(in the rows, 128 means zero)
Facts:
badam (plibrir tulivur)
bebal (teple fluplavan) (drokil a) (plibrir drofalas)
bobrol (teple kluzor) (nikun rupleta) (drokil c)
bosagan (teple mugrok) (plibrir tulivur,nazer)
brebrodu (teple zetaklol) (nikun risker) (drokil d) (plibrir podrasto,nagi)
bredum (teple gramuk) (drokil g) (plibrir gedugas)
brekepi (teple skidru) (drokil b)
brenul (teple podrasto) (nikun pekiplon,bosagan) (drokil c) (plibrir vesik,grarin,grukuduk)
didra (teple mugrok) (drokil g)
dostol (teple putuk) (nikun skidru) (drokil f)
dreski (teple zikem) (nikun puskis,nazer) (drokil f)
drofalas (teple pitrer) (nikun teviskos,flune) (drokil c)
drutrakek (teple kerel) (nikun pliplin,tatam) (plibrir stuklen)
fedul (teple fidir)
fepor (teple fluplavan) (nikun puflu) (drokil g) (plibrir zuzesa,nutes)
fezul (teple putuk) (drokil a)
fidir (plibrir pitrer)
figrar (teple pitrer) (nikun grisku) (drokil d)
flevubrer (teple kluzor) (drokil d)
flobi (teple kluzor) (drokil f) (plibrir truder,rukli,nazer)
flogre (teple listigo) (plibrir sobrin,zoklar,klaflil)
floros (teple fidir) (nikun lova,kerel) (drokil d)
flugol (teple fusku) (nikun ruvitram,tibre,zikir) (drokil a)
flune (teple gedugas) (drokil e) (plibrir segupo)
fluplavan (teple rukli) (nikun zibrir) (plibrir badam,kota)
fusku (teple pofil) (plibrir grarin)
gedugas (teple gramuk) (nikun brenul)
giflak (teple gedugas) (drokil c)
godros (teple pitrer) (nikun veze,grukuduk) (drokil g)
gramuk (nikun klistil,nutes)
grarin (teple steplo) (nikun paplem,zibrir,skidru) (drokil g)
grilur (teple stibrus) (nikun gramuk) (drokil g) (plibrir tadril,zuzesa)
griron (teple fedul) (nikun teviskos,skada,monu) (drokil a) (plibrir kota)
grisku (teple kluzor) (nikun floros) (drokil f)
groru (teple fluplavan) (nikun tigri,listigo) (drokil a)
grota (teple skidru) (nikun rupleta,pekiplon,drutrakek) (drokil d)
grukuduk (teple mugrok) (nikun skada) (drokil f)
grustiflo (teple bosagan) (drokil f)
gubi (teple kerel) (plibrir nagi,zikir)
gubretras (teple vobon) (nikun zibrir,tibre) (drokil b)
guka (teple pofil) (nikun fepor) (drokil b)
gulos (teple mugrok)
kerel (nikun zaro)
kifli (teple rukli) (nikun puflu) (drokil c) (plibrir bosagan,gedugas)
klaflil (teple fedul) (drokil a)
klistil (teple puflu) (nikun kerel) (drokil f)
klogrun (teple fluplavan) (nikun kloskam) (drokil c)
kloskam (teple steplo) (nikun floros) (drokil c)
kluzor (nikun kerel)
kota (teple fusku) (nikun mobrovo) (drokil c)
kune (teple kerel) (nikun zikir,bobrol)
kupok (teple zetaklol) (drokil a)
lamak (teple badam) (plibrir grilur)
lefli (teple listigo) (drokil f) (plibrir teviskos,pitrer)
leskas (teple flogre) (drokil c)
lestos (teple pobrek) (nikun lamak) (drokil d) (plibrir skidru)
listigo (nikun puflu)
lova (teple badam) (nikun nutes,zaro)
lubo (teple bosagan) (nikun vakleklok) (drokil a)
luplus (teple zikem) (drokil b)
migir (teple gramuk) (nikun giflak)
mobrovo (teple lamak) (drokil f)
monu (teple vobon) (nikun klistil) (drokil c)
motibrul (teple listigo) (nikun vize) (drokil b)
mukoflun (teple puflu) (nikun kifli,klogrun) (drokil f)
nagi (teple fusku) (drokil c)
nazer (teple gedugas) (nikun brenul) (drokil f)
nepes (teple gramuk) (nikun vize) (drokil e)
noklamal (teple lamak) (nikun studodi,puflu) (drokil g)
nomu (teple sirun) (drokil d) (plibrir kupok)
nunil (teple flogre) (nikun puskis,luplus,mugrok) (drokil e)
nutes (teple drutrakek) (nikun kerel,zaro) (drokil g) (plibrir plidrok,zikem)
paplem (teple kluzor) (drokil a)
pekiplon (teple zikem) (drokil b)
pidras (teple steplo) (drokil d)
pipluk (teple fedul) (nikun vesik,kloskam,bosagan) (drokil g)
pitrer (teple fidir) (plibrir tigri)
plidrok (teple fluplavan) (drokil f)
pliplin (teple tregrak) (nikun puflu) (drokil a)
pobrek (teple kerel) (nikun nunil)
podrasto (teple fidir) (plibrir nazer)
pofil (nikun zikir)
puflu (nikun puskis)
puskis (teple putuk) (drokil c)
putuk (teple rukli) (plibrir kifli,zuzesa)
rebri (teple pitrer) (drokil e)
risker (teple putuk) (drokil g) (plibrir brekepi)
rukli (plibrir tulivur)
rupleta (teple gubi) (nikun skada) (drokil a) (plibrir sirun)
rustem (teple drutrakek) (nikun monu) (drokil a) (plibrir drofalas)
ruvitram (teple puflu) (nikun teviskos) (drokil b)
segupo (teple listigo) (nikun leskas,stuklen) (drokil b) (plibrir badam)
sirun (teple skidru) (plibrir kota)
skada (teple podrasto) (nikun truder,grisku) (drokil f) (plibrir bredum)
skastun (teple podrasto) (nikun noklamal) (drokil f)
skidru (nikun floros,truder,grisku)
skifupul (teple zetaklol) (drokil f) (plibrir motibrul,guka)
skirukik (teple bosagan) (nikun tibre) (drokil b) (plibrir sufivar)
skuflak (teple gedugas) (drokil g) (plibrir zuzesa)
sobrin (teple drutrakek) (drokil e)
stakanor (teple gramuk)
stasa (teple kune) (nikun trudanar) (drokil a)
stegrar (teple tregrak) (drokil d)
stema (teple kerel) (drokil b)
steplo (teple fidir) (nikun kifli)
stibrus (teple kerel)
stipok (teple zetaklol) (nikun bebal,leskas) (drokil e)
studodi (teple pofil) (nikun kerel) (drokil e) (plibrir gedugas)
stuklen (teple stakanor) (drokil c) (plibrir nazer,vukon)
sufivar (teple lamak) (nikun zoklar) (drokil f)
tadril (teple fedul) (nikun zugrasta) (drokil e) (plibrir gedugas)
tatam (teple vobon) (nikun luplus,puflu) (drokil f)
teviskos (teple gulos) (drokil d)
tibre (teple skidru) (drokil a)
tigri (teple pofil) (nikun zibrir,nutes) (drokil d) (plibrir bobrol)
tredres (teple podrasto) (nikun puskis) (drokil c)
tregrak (teple mugrok)
trelin (teple podrasto) (drokil f)
trudanar (teple gulos) (nikun ruvitram,nagi) (drokil d)
truder (teple fedul) (drokil g) (plibrir badam)
tulivur (teple steplo) (drokil c)
vakleklok (teple gulos) (nikun tibre,drutrakek,lefli) (drokil d)
vesik (teple fidir) (nikun skifupul) (drokil e) (plibrir vukon,bosagan)
veze (teple lamak) (drokil c)
vize (teple lova) (nikun lestos) (drokil b)
vobon (teple gramuk)
vofik (teple vobon) (drokil d)
vukon (teple skidru) (drokil b) (plibrir kota)
zaro (teple vobon) (drokil a)
zatu (teple lamak) (nikun lestos) (drokil d)
zedek (teple bosagan) (nikun drutrakek,figrar) (drokil c) (plibrir skidru,segupo)
zedraskas (teple fusku) (drokil b)
zetaklol (teple rukli)
zibrir (teple drutrakek) (drokil a)
zikem (teple puflu) (plibrir zedek)
zikir (teple steplo) (nikun fluplavan,nunil,gramuk) (drokil c)
zoklar (teple fusku) (nikun skada,monu) (drokil g)
zosis (teple bosagan) (nikun zibrir) (drokil f)
zugrasta (teple pitrer) (nikun puskis,kerel) (drokil d)
zuzesa (teple mugrok) (drokil d)

Known rows:
segupo: [225  63  34  66 120 130  89  89  71 109 142  82 159 123 106 170 122  74
 143 177 169  54 105 218 128 143 154  99  74 154  84  79 120  77  92 130
  93  20 128 114 114 127 134]
kota: [204 160 115  85  97 106 184  92 136 137 151  96 162 102  89 180  83 157
 124 152 106  53 115 176 110 180 125 104 128 145  73  88 136 120 106 135
 112 123 169  90 128 142 143]
stuklen: [221  71 104  75 131  95 109 109  66 134 122  99 154  84 122 137 142  57
 150 163 145  33 114 210 141 124 133 100  38 165 100  76 130  82  90 135
 114  31 153 103 122 130 118]
zetaklol: [166 171 158  98 139 115 139 114 142 149 155 100 118  71 111 155 115 136
 132 162 114  79 130 149  99 146 123 122 100 135 127  85 110 125 140 138
 110 106 150  74 156 136 117]
bredum: [159 131 238  86 129 139 174 116 134 172 148  53 101 115 186 161 114 155
 142 155  77 145  59 187 107 114 122  80  88 150 155  90 133 124 140 145
 143  93 104 113 129 135 127]
dostol: [174 168 138  91 132 131 137 103 140 148 153 107 112  83 107 166 101 159
 117 173 122 114 121 152  90 160 124 122 117 133 114  86 108 123 141 137
 106 109 133  82 160 136 132]
teviskos: [151 167 189  75 147 126 145 101 121 181 122 118 122  39 118 139 122 138
 122 150 124  92 148 154 107 153 100 118  72 152 138  82 117 128 142 137
 115 134 157  79 158 134 114]
rebri: [158 169 126  59 135 138 164  85 125 162 140  91  83  68 127 156 106 143
 124 178 114  85 107 142 125 163 102 102 109 129 140  87 133 128 130 147
  96  97 146  79 171 137 127]
ruvitram: [147 157 166  70 141 144 144  89 129 171 128 110 132  66 114 159 105 139
 123 151 123 102 141 159 105 172 107 111  90 147 143  91 121 121 153 128
 105 125 137  74 156 125 126]
kluzor: [169 173 138 100 142 123 145 107 153 134 165  90 118  93 115 168 101 151
 127 170 118  89 116 149  91 151 130 121 119 126 123  83 105 127 147 145
  99 102 143  74 156 138 124]
kifli: [156 145 226 108 131 124 171 128 129 158 176  51  94 116 167 158 138 148
 156 155  91 117  65 176 104 103 138 101  89 149 141  84 125 116 156 150
 130  94 110 107 115 139 110]
steplo: [171 181 126  97 128 144 160 106 141 126 159  79  95  91 122 169  87 144
 137 177 110  75 105 152  92 137 125 119 144 111 133  72 112 131 140 162
  89  90 154  69 173 134 112]
floros: [163 179 145  74 135 138 164  99 124 156 138  97  88  62 124 156 104 142
 130 169 107  79 116 153 112 143 111 112 121 124 133  71 119 125 139 156
  98 107 157  78 172 137 115]
gedugas: [170 156 199 113 134 115 165 128 161 135 171  60  99 121 157 168 105 155
 146 167  76 112  72 164  94 121 137 104 110 127 141  82 117 128 143 153
 120  80 122  82 145 140 126]
zaro: [159 172 183  81 134 126 145  98 122 175 145 106  86  44 115 145 134 136
 119 162  99  74 130 152 116 157 107 124  92 144 118  93 119 113 141 134
 122 119 156  73 169 136 118]
migir: [192 140 115  94 139 107 127 108 144 121 145 102 140 101 115 166  96 117
 135 174 118  79 113 164 101 155 134 113  97 131 117  82 109 118 119 143
 101  64 142  72 156 134 134]
sirun: [197 180 141  92  82 106 210  95 138 163 161  81 165  92  84 177  90 175
 131 126 107  17 115 185 123 159 115  93 135 159  73  91 139 129 101 122
 136 168 199 115  94 157 133]

Rows:
No name comes twice in this set of rows, the named rows included.
[154 165 125  80 137 165 136  97  96 144 152  84  97  64 115 157 125 120
 139 175 152  82 124 161  98 128 124 128 114 127 140  73 111 111 157 163
  83  96 142  85 161 129  90]	tulivur
[219  82 119  71 138  79 116 111  94 125 101 124 145  76 123 130 118  51
 140 173 104  37 115 192 142 147 115 108  38 147 112  70 134  93  81 145
 108  22 164  66 167 126 131]	leskas
[144 168 162 109 145 138 113 123  87 167 187  63  73  51 120 138 186 128
 151 164 167  62 121 162 113  82 140 138  87 148 129  79  95 101 169 140
 114  96 138 117 113 144  79]	bosagan
[160 157 132  86 135 146 123 105 102 163 161  81 102  68 114 158 139 140
 131 170 161  99 117 168  99 125 131 121 103 142 121  80 105 110 152 137
 108 109 130 109 127 136 108]	flobi
[141 211 172  93 134 148 163  99 152 161 171  93  89  71 106 173 117 197
 115 165 120 121 126 126  82 159 125 137 141 126 122  87 104 132 171 145
 100 153 135  78 158 142 118]	zatu
[149 172 135  68 126 177 142  93  68 180 151  77  89  38 121 147 142 133
 135 158 164  65 129 178 122 113 114 112 112 149 127  78 115 109 151 143
 108 131 159 125 129 137  88]	truder
[236  80  69  64 132 100  98  93 111 110 115 115 154 109 121 160  94  82
 122 189 106  73 103 193 120 175 133  94  65 146  89  87 126  93  74 141
 103   6 129  77 170 119 154]	stipok
[223  74 120  64 132  93 105  96  84 139 106 108 141  78 135 138 131  61
 136 172 109  43 107 207 144 148 123  94  36 159 100  83 132  83  78 133
 120  27 155  88 152 129 135]	bebal

The same nodes again, as new rows of numbers:
Known rows:
griron: [138 140 136 138 123 142 136 155 154 125 119 137 163 147 140 114 117 112
 127 115 141 104 108 140 151 100 168  89 152 139 149  99 146 126  81 137
 107 142 119 142 113 113 134  96 111 136 134  97 114 137]
kloskam: [130 129 142 127 112 133 115 145 119 114 133 125 159 141 148 127 120 113
 121 121 138 144 126 104 144 112 162  88 152 139 150  96 132 109 101 136
 113 127 112 128 138 120 130 110 114 123 139 140 123 124]
zugrasta: [111  92 132 121 146 132 118 133 102 127 114 114 151 139 176 123  84 124
 128 127 135 116 122  87 106  96 155 114 154 138 114 100 128 109  98 150
 156 135 148 127 129 114 137 133 105 117 149 128 114 102]
fusku: [132 127 129 133 141 129 156 154 156 147 129 140 104 117 111  97 123 150
 135 135 125 131 130 147 128 123 104 145 125 126 133 156 145 137 126 120
 147 113 128 126 106 132 137 131 115 148 133  96 144 136]
grarin: [117 123 139 124  97 125 113 133  98 101 138 119 155 131 145 150 133 102
 122 126 132 171 132  94 139 130 162  94 138 131 142  94 120 110 100 140
 112 131 104 123 143 144 136 114 119 117 138 165 125 126]
fluplavan: [136 134 124 129 130 147 140 149 165 146 134 136 123 120 126 102 134 139
 128 129 166  74 121 139 119  96 153 100 137 129 148 132 127 144 133 141
 104 128 150 129 130 125 112 123 132 137 123  99 112 137]
plidrok: [129 149 122 110 129 157 119  88 131 103 136 127 151 107 102 174 132 131
 147 132 109 125 138 111 116 145 109 180  74 129 110 130 109 140 141 127
 125 124 130 142 132 141 113 118 135 125 129 162 133 127]
groru: [140 143 122 117 131 147 129 112 133 124 135 129 151 134 129 128 133 135
 137 122 149  92 133 118 120 116 139 111 116 127 118 120 103 139 134 143
  98 125 156 131 134 120 101 121 137 122 125 136 102 124]
listigo: [128  94 139 125 119  97 136 125  99 153 115 130 116 177 153 116 144 127
 106 150 150 117 138 146 100 135 134 115 136 104  88 145  90 143 121 139
 112 142 180 122 124 120 163 154 145 153 132 120  86 120]
rukli: [133 130 125 124 129 140 152 127 144 131 141 133 111 109 110 119 131 149
 142 142 129 137 138 122 115 131 108 157 106 123 129 142 132 140 141 121
 132 106 129 129 119 153 125 132 127 146 138 120 137 134]
kifli: [154 118 134 115 120 105 131 128 105 137 123 144 144 158 144 121 155 124
 112 136 161 121 146 119 116 131 120 100 121 113  67 135  63 144 105 153
  92 141 181 108 122  79 135 148 136 151 121 142  84 119]
figrar: [ 96 118 128 137 124 140 134 128 125 115 120 121 137 131 153 126 122 112
 120 125 138 122 120 132 133 119 174 104 148 127 137  85 148 115  93 146
 111 146 114 140 133 155 131  91 118 112 133 131 119 133]
luplus: [138 136 131 130 125 134 130 127 131 130 127 135 128 120 112 139 127 130
 127 132 110 155 132 129 126 136  90 163 108 126 118 144 116 130 117 104
 137 133 129 121 125 134 136 135 118 144 111 125 145 136]
mugrok: [131 127 121 128 133 121 144 128 127 137 130 127 101 117 120 120 129 143
 137 141 124 148 133 144 129 146 111 167 120 124 123 147 142 128 135 114
 146 108 122 128 123 160 137 141 120 135 131 111 141 144]
vesik: [118 121 129 130 124 135 135 122 121 125 121 125 142 151 145 125 119 121
 124 128 134 130 120 130 132 122 161 110 142 130 136 100 134 123 105 137
 116 129 130 138 124 136 132 114 119 125 135 120 118 135]
gubi: [134 121 135 130 132 126 156 155 152 152 132 139 102 107 110 105 131 147
 136 147 133 123 136 145 114 128 113 156 126 126 142 156 151 136 136 117
 149 116 125 132 111 140 146 133 122 158 144  99 144 134]
sobrin: [113 135 146 101  97 139 127  93  87 112 153 113  97 124 120 167 132 146
 127 145  98 152 176 136 108 175 128 181 121 110 117 109 127 142 186 127
 145  84 113 148 135 183 145 134 131 117 140 146 166 115]

Rows:
No name comes twice in this set of rows, the named rows included.
[138 112 131 121 129 119  87 153 116 154 145 106 136 110 165 119  96 136
 135 113 153 113 135  59 105  86 132  93 155 158 147 142 123 111 177 133
 176 113 150 111 152  73 120 159 126 107 163 142 135  93]	nutes
[134 135 124 124 115 113 111 117 106 122 138 120 132 139 134 140 142 117
 123 128 137 147 133 113 133 133 141 104 134 128 133 124 115 125 144 133
 113 126 127 114 142 124 120 140 138 117 134 158 126 128]	kota
[126  96 126 124 143 128  89 137 113 153 132  97 131 129 174 118  79 154
 142 119 146  90 132  73  86  74 139 110 162 153 154 149 133 109 191 131
 189 107 163 121 152  99 129 169 130 112 178 117 130  84]	kerel
[121 108 138 132 116 124 131 136 113 128 126 126 136 152 151 121 129 119
 119 140 144 129 129 130 114 121 154 115 143 118 141 117 128 121 112 131
 114 128 137 137 126 150 156 123 122 138 143 117 109 129]	steplo
[112 154 140 105  79 130  92 105  82 104 170 108 107 131 130 169 151 115
 108 121 129 144 159 127 137 159 171 100 153 116 138  80 111 137 175 140
  96 114 101 129 169 152 112 123 145  92 117 175 161 124]	zoklar
[115 133 106 127 136 119 128  92 100 132 130 109 100 110 118 148 132 129
 135 143 109 172 154 139 143 169 131 180 107 124 104 118 141 115 142 128
 147 126 113 124 136 177 115 139 118 100 127 149 142 152]	teviskos
[120 136 129 134 147 117 154 163 164 135 127 158 100 114 105  93 134 134
 121  97 103 151 121 120 149 123  78 110 134 131 130 139 134 141 108 124
 142 125 106 104  99  72 117 126 116 145 107 132 159 112]	skuflak
[108 145 101 148 107 115 140  79 150 159 122 111 137 127 114 176 135  89
 152 137  97 227 144  92 134 116 121 150  59 119 147 161 117 142 104 115
 150 129 140  95 141 165 143 155 131 144 168 190 131 160]	brekepi
[113 120 122 126 144 130 148 124 129 129 128 132 103 109 116 119 123 140
 137 139 119 135 134 133 124 142 112 165 115 123 115 125 142 129 123 131
 147 123 115 123 119 147 121 125 115 125 128 129 137 130]	flevubrer
[105 111 135 126 140 141 150 133 122 112 120 134 130 113 129 126 112 127
 132 144 111 158 132 121 130 138 130 164 115 126 118 104 150 122  81 133
 147 127  99 136 107 158 137 107  95 131 133 129 140 130]	pidras
[105 122 121 131 138 124 128 112 128 128 119 122 120 153 135 123 126 129
 115 110 124 112 116 142 130 128 138  94 145 120 139 120 137 136 133 138
 113 127 132 121 128 116 121 125 141 116 127 141 115 119]	nepes
[107 137 128 138 130 132 113 107 140 122 121 122 128 154 129 136 128 113
 108  95 102 126 105 134 130 118 117  85 144 116 152 136 117 145 125 113
 110 143 135 114 149  99 118 126 152 127 102 142 131 112]	gubretras
[160 123 136 122 128 109 147 159 128 142 128 160 143 143 139  99 149 133
 115 138 169 102 135 113 119 111 116  91 128 121  65 133  61 149  88 156
  91 149 187 103 113  55 124 142 126 160 106 130  84 115]	fepor

Now the same nodes, written a new way:
Known rows:
tadril: [160 191 108 138 198 128 127 109 149 100 196  67 123 143 141 165 143  94
 140  92 121 114 177 148 120 185 106  77  96 118 131 111 148]
gramuk: [137  92 152 101 115 119 109 125 124 150 158 129 123 151  96 161 120 131
 144 127 140  99 120 142 138  93 148 133 139 104 117 111 138]
skirukik: [116 133  97  99 113 130 102 108 109 158 131 141 119 133 135 136 135 152
 135 117 126 118 139 136 127 115 142 110 168 164 128 118 128]
godros: [152 152 115 121 106 125 126 176  98 129 142 117 105 138 127 106 122  98
  92  63 145  78 112 107 119 124  76 142 159 115  82 111 123]
vakleklok: [124 124 118  96 126 130 123 104 108 149 140 130 131 113 132 127 131 129
 131 104 143 125 135 168 138 116 129  93 172 160 156 138 141]
rupleta: [ 83 138  96 126  91 161 102 131 106 198 113 107 115  49 123 140 105 136
 180  77 100 138 164 132 172 115 142 140 141 182 105 120 142]
vukon: [ 86 132 146 160 135 178 118 113 143  92  60 142 160  58 154 141 110 122
 123 111 102 155 118 115 142 131 106 124  80 143 128 176 119]
pitrer: [135 119 148 120 113  84 151 189 106  85 102 147 129 146 132 131 106 125
  89 108 172 117  81  69  89 145  70 156 156  97 121 114 129]
rustem: [110 135  92 108  99 127 105 108 115 174 134 120 117 110 124 119 128 161
 148 123 125 113 149 130 112 124 153 136 167 172 122  99 120]
pipluk: [172 182  71  99 128 133 102 167 142 151 137  79  81 155 127 139 121 114
 112  99 141  99 129 153 137 153 108 148 105 105 121 140 144]
zugrasta: [122 153 146 112 138  99  77  81 118  90 195 128 150  98  77 174 102  92
  77 124 153  40  97 145  68 117  66 124 147  99  86 113 108]
klaflil: [138 170  92  99 130 131 137 147 161  83  95  96 114 104 156 129 120 160
 105 131 183 107 102 141  84 196 125 181  99 132 163 140 148]
zetaklol: [134 101 147 132 124 106 147 144 135 115  98 149 129 171 135 137 122 146
 134 149 129 149 118 106 123 125 142 135 129 110 153 130 135]
mobrovo: [133 117 108 132 111 127 130 136 134 107 105 149 128 141 154 102 126 163
 109 150 127 140 113 121 109 130 132 128 110 131 143 126 121]
skifupul: [124 121  99 126 114 106 120 134 126 132  94 169 123 160 136 125 132 173
 120 153  98 150 127  97  94 127 144 123 135 137 128 121 111]
stegrar: [124 118 124 104 139 125 137 102 121  98  93 160 137 132 148 140 125 144
 111 141 128 150 115 128 104 129 126  97 146 147 161 141 134]
grota: [123 136 110  94 125 130 117 111 104 147 144 127 133 118 131 137 128 125
 128 115 142 128 128 160 135 116 127  93 170 165 149 131 143]

Rows:
No name comes twice in this set of rows, the named rows included.
[119 142 118 125 145 143 122  92 117 140 155 119 137 112 141 154 139 119
 145 101 112 141 160 140 137 121 125  77 155 155 130 117 137]	lestos
[106 159 150 157 145 126 130 178 136  96  78 115 134  92 122 165  84 103
 125 104 116 157 116  80 129 156  79 157  81  80 114 158 138]	podrasto
[ 99 176 117 154 146 143  98 144 120 143 114  97 139  56 109 159 107  73
 128  79  90 151 135 109 158 136  74 105 117 115 114 156 130]	vesik
[128 128 122 120 131  87 131 147 121 137  95 165 124 181 123 157 124 159
 123 155 106 156 123  75 107 130 134 127 148 106 133 112 121]	flogre
[145  97 163 157 178 172 179  81 163  31 157 120 159 130 203 113 156 108
 127 112 154 142 143 144 122 166 130  67  98 158 172 125 138]	zuzesa
[137 158  85 133 133 118 120 174 100 154 191  67 108 106 128 133 125 112
 158  42 115 116 197 102 142 164  95  98 144 145 118  62 166]	skada
[114 130 147 155 143 170 124 101 132 105 137 107 137  86 145 133 126 107
 147  93 130 122 145 150 159 138 123 106 106 150 127 144 142]	segupo
[107 195 108 126 147 110 111 166 110 181 125  83 118  82  77 125  90  98
 136  98  66 178 148  72 129 125  97 143 118  95  73 110 132]	brenul
[133 119 147  90 107 108 152 183 106 116 166  94 124 111 113  68 111  87
  93 105 181 112  96 122 106 118  80 165 144 105 116 100 149]	drofalas
[138 152 109 110 126  75 122 184 129 127 101 136 118 157 119 163 120 143
 103 134 130 136 107  70  92 161  95 145 148  91 140 120 123]	fidir

